Here is a tiny trained network, its code and every weight. The questions are about switching its units off for an input and a class, where a switched-off unit gives its printed mean instead of its output.

import numpy as np


def w(rows, s, z=0):
    codes = np.array(rows[::2]) - 128.0
    scale = np.full(codes.shape[1], s)
    scale[-1] = z or s
    return codes * scale


def f(y):
    return np.maximum(y, 0)


def log_softmax(a):
    a = a - a.max(-1, keepdims=True)
    return a - np.log(np.exp(a).sum(-1, keepdims=True))


def net(x, mask):
    res = np.array(x, float).reshape(1, 2) / 4 @ E
    y = f(res @ A[0][:, :-1].T + A[0][:, -1])
    res = res + np.where(mask, y, B[0][:, -1]) @ B[0][:, :-1]
    return log_softmax(res[-1] @ U[:, :-1].T + U[:, -1])


A, B = {}, {}
E = w([
[179,171,177,174,8,97,132,89,108,126,200],'x0',
[149,83,87,145,149,174,114,92,181,150,154],'x1',
],0.016)
A[0] = w([
[8,110,101,22,184,131,140,230,85,115,22,205],'n1',
[135,43,28,146,196,236,139,146,210,179,112,167],'n2',
[186,226,236,153,48,42,149,116,33,110,208,247],'n3',
[197,144,176,146,66,140,133,65,103,111,173,126],'n4',
[161,85,87,182,139,130,108,58,161,179,186,130],'n5',
[123,75,15,102,140,220,86,86,181,202,104,128],'n6',
[136,50,73,123,163,225,64,86,213,145,127,163],'n7',
[49,130,134,36,173,129,134,254,84,98,60,251],'n8',
],0.008,0.0031)
B[0] = w([
[151,96,63,99,187,81,115,130,166,50,97,239],'n1',
[140,83,132,83,162,113,163,149,207,159,148,238],'n2',
[100,206,223,229,55,111,130,132,46,91,134,253],'n3',
[166,116,180,181,56,133,59,108,99,65,98,193],'n4',
[94,97,173,118,96,150,134,111,130,134,151,177],'n5',
[127,110,142,63,158,125,173,108,170,161,202,210],'n6',
[172,88,142,71,128,164,178,104,131,160,175,214],'n7',
[108,104,11,71,164,71,104,124,137,62,110,217],'n8',
],0.011,0.02)
U = w([
[111,130,96,117,129,92,7,135,111,102,16,191],'0',
[107,119,157,141,96,160,99,73,88,131,138,74],'1',
[155,234,180,209,85,138,70,144,16,135,113,92],'2',
[30,208,131,161,121,94,148,157,74,105,99,225],'3',
[142,114,158,108,119,188,158,121,132,225,165,169],'4',
[176,118,105,98,152,107,139,131,158,129,117,2],'5',
],0.011,0.0043)

Each question gives the input, the list of numbers given to net, and the class t.
The units are the neurons (one row each of A and B). Each row of codes is followed by its name. A weight is (code - 128) times the scale printed after its matrix; where a second scale follows, it is the last column's (A, B and U).
mask holds one flag per neuron, in row order. A switched-off neuron (its flag False) gives its mean, the last column of its row in B, instead of its output. The means were averaged over made-up inputs and are rounded, as every weight is.
A unit's drop is (log p(t) with every unit on - log p(t) with that unit switched off) / (log p(t) with every unit on - log p(t) with every unit switched off).
The circuit of an input: a set's keep is (log p(t) with only the set's units on - log p(t) with every unit switched off) / (log p(t) with every unit on - log p(t) with every unit switched off). Starting from all 8 units, units are removed one at a time, each time the one whose removal leaves the highest keep (on an exact tie, the one counted first), for as long as the keep stays at least 0.8.
circuit, biggest first: the units of the circuit, biggest drop first
most important unit: the unit with the biggest drop
top k neurons: the k neurons with the biggest drops, biggest first
drop of u: that unit's drop, to one decimal
input [3,4], class 2: top neuron => (n2)
input [4,6], class 1: top 4 neurons => (n4; n2; n3; n5)
input [0,3], class 4: top 2 neurons => (n1; n8)
input [-4,6], class 4: circuit, biggest first => (n7; n6)
input [1,-6], class 2: top 2 neurons => (n3; n2)
input [-4,5], class 4: top 2 neurons => (n7; n6)
input [2,3], class 1: top 3 neurons => (n3; n2; n6)
input [5,8], class 4: top 4 neurons => (n8; n1; n3; n7)
input [0,-4], class 3: top 2 neurons => (n4; n1)
input [-1,2], class 4: top 2 neurons => (n1; n8)
input [2,4], class 4: top 3 neurons => (n3; n1; n8)
input [-4,-7], class 0: drop of n7 => 0.0
input [-1,-5], class 0: drop of n8 => 0.1
input [1,0], class 2: drop of n8 => 0.1
input [1,4], class 4: most important unit => n1
